Here is a tiny trained network, its code and every weight. The questions are about switching its units off for an input and a class, where a switched-off unit gives its printed mean instead of its output.

import numpy as np


def w(rows, s, z=0):
    codes = np.array(rows[::2]) - 128.0
    scale = np.full(codes.shape[1], s)
    scale[-1] = z or s
    return codes * scale


def f(y):
    return y / 2 * (1 + np.tanh(0.7978845608 * (y + 0.044715 * y**3)))


def log_softmax(a):
    a = a - a.max(-1, keepdims=True)
    return a - np.log(np.exp(a).sum(-1, keepdims=True))


def net(x, mask):
    res = np.array(x, float).reshape(1, 5) / 4 @ E
    y = f(res @ A[0][:, :-1].T + A[0][:, -1])
    res = res + np.where(mask, y, B[0][:, -1]) @ B[0][:, :-1]
    return log_softmax(res[-1] @ U[:, :-1].T + U[:, -1])


A, B = {}, {}
E = w([
[189,35,84,126],'x0',
[176,166,178,108],'x1',
[105,109,101,139],'x2',
[166,178,13,176],'x3',
[115,183,110,2],'x4',
],0.0076)
A[0] = w([
[164,141,169,220,108],'N1',
[245,43,100,72,134],'N2',
[67,124,82,9,90],'N3',
[15,78,40,119,182],'N4',
[219,164,181,139,255],'N5',
[134,102,196,240,102],'N6',
[78,127,113,165,152],'N7',
[11,89,204,115,120],'N8',
[81,225,170,155,108],'N9',
[161,205,47,173,87],'N10',
[121,171,102,38,120],'N11',
[99,200,83,175,207],'N12',
[123,118,169,102,79],'N13',
[144,139,142,133,151],'N14',
[120,54,214,94,111],'N15',
[65,109,153,215,157],'N16',
[64,224,140,157,160],'N17',
[115,123,158,116,65],'N18',
[48,205,169,185,85],'N19',
],0.011,0.0078)
B[0] = w([
[165,143,144,111,179],'N1',
[58,166,201,190,218],'N2',
[196,139,178,120,185],'N3',
[78,129,167,80,219],'N4',
[89,72,122,65,254],'N5',
[177,159,164,118,204],'N6',
[142,104,127,107,164],'N7',
[95,164,75,99,205],'N8',
[111,139,161,164,191],'N9',
[104,255,102,106,201],'N10',
[178,127,161,128,185],'N11',
[106,127,101,105,237],'N12',
[132,164,114,127,131],'N13',
[127,127,110,110,144],'N14',
[89,215,84,126,196],'N15',
[168,106,156,113,208],'N16',
[90,115,166,157,216],'N17',
[141,153,113,144,118],'N18',
[99,144,168,188,185],'N19',
],0.028,0.0077)
U = w([
[86,183,163,254,116],'0',
[231,207,162,116,139],'1',
[117,239,42,139,143],'2',
[91,136,138,78,243],'3',
[91,146,136,88,253],'4',
[90,81,42,130,106],'5',
[202,97,31,158,8],'6',
[189,102,68,174,7],'7',
],0.0095,0.004)

Each question gives the input, the list of numbers given to net, and the class t.
The units are the neurons (one row each of A and B). Each row of codes is followed by its name. A weight is (code - 128) times the scale printed after its matrix; where a second scale follows, it is the last column's (A, B and U).
mask holds one flag per neuron, in row order. A switched-off neuron (its flag False) gives its mean, the last column of its row in B, instead of its output. The means were averaged over made-up inputs and are rounded, as every weight is.
A unit's drop is (log p(t) with every unit on - log p(t) with that unit switched off) / (log p(t) with every unit on - log p(t) with every unit switched off).
The circuit of an input: a set's keep is (log p(t) with only the set's units on - log p(t) with every unit switched off) / (log p(t) with every unit on - log p(t) with every unit switched off). Starting from the 12 units with the biggest drops (on a tie, the unit counted first), units are removed one at a time, each time the one whose removal leaves the highest keep (on an exact tie, the one counted first), for as long as the keep stays at least 0.8.
circuit, biggest first: the units of the circuit, biggest drop first
k most important neurons: the k neurons with the biggest drops, biggest first
drop when u is switched off: that unit's drop, to one decimal
input [-8,-8,6,-6,0], class 0: 4 most important neurons => (N19, N5, N17, N9)
input [1,-6,8,-8,-6], class 2: 2 most important neurons => (N15, N8)
input [5,-5,7,-8,-8], class 1: circuit, biggest first => (N6)
input [3,5,-3,-4,6], class 1: 4 most important neurons => (N3, N11, N4, N12)
input [-4,-7,6,-7,1], class 2: 3 most important neurons => (N8, N5, N15)
input [6,5,8,8,-6], class 2: 2 most important neurons => (N10, N17)
input [0,3,-4,6,7], class 1: 2 most important neurons => (N11, N3)
input [5,-4,-1,1,7], class 1: 4 most important neurons => (N3, N5, N11, N17)
input [1,5,-5,5,-8], class 1: 2 most important neurons => (N6, N1)
input [-3,4,2,-5,3], class 2: circuit, biggest first => (N15, N8)
input [6,4,7,0,8], class 1: 2 most important neurons => (N3, N11)
input [-3,-3,5,-7,-1], class 2: circuit, biggest first => (N8, N15)
input [7,-3,5,-3,7], class 0: 2 most important neurons => (N2, N5)
input [4,4,1,7,8], class 1: circuit, biggest first => (N11)
input [-7,1,-5,-8,-4], class 2: 3 most important neurons => (N8, N15, N2)
input [-8,-2,-2,-7,7], class 0: 3 most important neurons => (N17, N19, N9)
input [6,7,-2,8,4], class 2: 3 most important neurons => (N10, N17, N4)
input [5,6,-7,1,-7], class 1: 4 most important neurons => (N6, N1, N4, N12)
input [-6,5,4,-6,5], class 0: circuit, biggest first => (N9, N19)
input [7,-6,-7,7,1], class 0: 3 most important neurons => (N2, N8, N15)
input [2,8,2,-8,1], class 2: circuit, biggest first => (N15)
input [8,1,-6,-2,-5], class 0: drop when N2 is switched off => 2.4
input [4,0,1,3,1], class 0: drop when N1 is switched off => 0.2
input [8,2,4,-5,5], class 0: drop when N2 is switched off => 0.8
input [-1,1,-4,-7,8], class 1: drop when N8 is switched off => 0.0
